Below is a small trained network, with its code and all its weights. Each question gives an input and a class and asks what happens when units are switched off, that is, made to give their printed mean instead of their output.

import numpy as np


def w(rows, s, z=0):
    codes = np.array(rows[::2]) - 128.0
    scale = np.full(codes.shape[1], s)
    scale[-1] = z or s
    return codes * scale


def f(y):
    return np.maximum(y, 0)


def log_softmax(a):
    a = a - a.max(-1, keepdims=True)
    return a - np.log(np.exp(a).sum(-1, keepdims=True))


def net(x, mask):
    res = np.array(x, float).reshape(1, 5) / 4 @ E
    y = f(res @ A[0][:, :-1].T + A[0][:, -1])
    res = res + np.where(mask, y, B[0][:, -1]) @ B[0][:, :-1]
    return log_softmax(res[-1] @ U[:, :-1].T + U[:, -1])


A, B = {}, {}
E = w([
[93,133,169,117,83,92,75,167,186,78,80],'x0',
[192,52,226,126,146,158,122,58,4,138,183],'x1',
[136,178,132,162,80,103,55,136,169,186,107],'x2',
[135,49,138,155,120,170,71,91,145,64,26],'x3',
[121,54,117,56,54,173,199,230,164,81,57],'x4',
],0.013)
A[0] = w([
[152,72,86,99,160,178,205,145,118,139,86,131],'n0',
[157,157,108,167,218,122,56,54,125,206,161,76],'n1',
[147,139,124,190,60,113,128,147,107,254,145,209],'n2',
[139,208,119,68,173,103,215,138,75,201,198,149],'n3',
[159,72,170,147,165,166,124,88,62,68,131,113],'n4',
[176,66,120,106,107,146,197,134,94,119,143,4],'n5',
],0.011,0.0037)
B[0] = w([
[60,17,155,117,135,179,46,248,154,171,118,202],'n0',
[204,71,171,220,159,254,153,43,117,160,184,240],'n1',
[107,106,135,133,104,165,53,121,182,90,143,205],'n2',
[180,142,118,247,159,221,159,87,85,148,120,250],'n3',
[97,151,147,27,133,29,98,127,42,183,194,218],'n4',
[174,46,161,106,161,106,92,134,68,179,129,185],'n5',
],0.01,0.021)
U = w([
[140,165,81,189,146,173,139,92,127,135,148,112],'0',
[74,132,74,111,63,121,67,180,246,93,30,247],'1',
[116,153,104,75,152,30,101,75,83,135,140,2],'2',
[132,102,157,122,142,129,74,115,91,185,196,178],'3',
[111,80,109,99,140,136,136,163,111,118,67,36],'4',
],0.013,0.0068)

Each question gives the input, the list of numbers given to net, and the class t.
The units are the neurons (one row each of A and B). Each row of codes is followed by its name. A weight is (code - 128) times the scale printed after its matrix; where a second scale follows, it is the last column's (A, B and U).
mask holds one flag per neuron, in row order. A switched-off neuron (its flag False) gives its mean, the last column of its row in B, instead of its output. The means were averaged over made-up inputs and are rounded, as every weight is.
A unit's drop is (log p(t) with every unit on - log p(t) with that unit switched off) / (log p(t) with every unit on - log p(t) with every unit switched off).
The circuit of an input: a set's keep is (log p(t) with only the set's units on - log p(t) with every unit switched off) / (log p(t) with every unit on - log p(t) with every unit switched off). Starting from all 6 units, units are removed one at a time, each time the one whose removal leaves the highest keep (on an exact tie, the one counted first), for as long as the keep stays at least 0.8.
units of the circuit, in order: the units of the circuit, biggest drop first
top k neurons: the k neurons with the biggest drops, biggest first
drop when u is switched off: that unit's drop, to one decimal
input [-5,-7,-7,0,1], class 4: units of the circuit, in order	[n1]
input [1,2,-3,8,-2], class 2: units of the circuit, in order	[n1 n4 n3]
input [5,-4,-5,2,-2], class 1: top 2 neurons	[n1 n3]
input [-7,8,8,-4,-2], class 0: top 3 neurons	[n3 n1 n0]
input [-1,-7,6,7,-6], class 0: top 2 neurons	[n1 n4]
input [0,-6,6,-7,3], class 1: top 2 neurons	[n1 n2]
input [1,-2,-7,1,6], class 4: top 2 neurons	[n5 n2]
input [4,-2,8,-4,-3], class 0: top 2 neurons	[n4 n0]
input [-8,7,5,-6,0], class 0: top 3 neurons	[n3 n0 n1]
input [6,-3,-6,-6,5], class 1: top 2 neurons	[n1 n4]
input [3,-8,0,6,-5], class 1: drop when n3 is switched off	0.7
input [3,1,-1,-4,7], class 4: drop when n4 is switched off	0.1
input [-7,8,5,-6,-5], class 0: drop when n3 is switched off	0.8
input [5,-2,7,-6,1], class 1: drop when n5 is switched off	0.0
input [-5,-6,1,-3,3], class 0: top neuron	[n3]
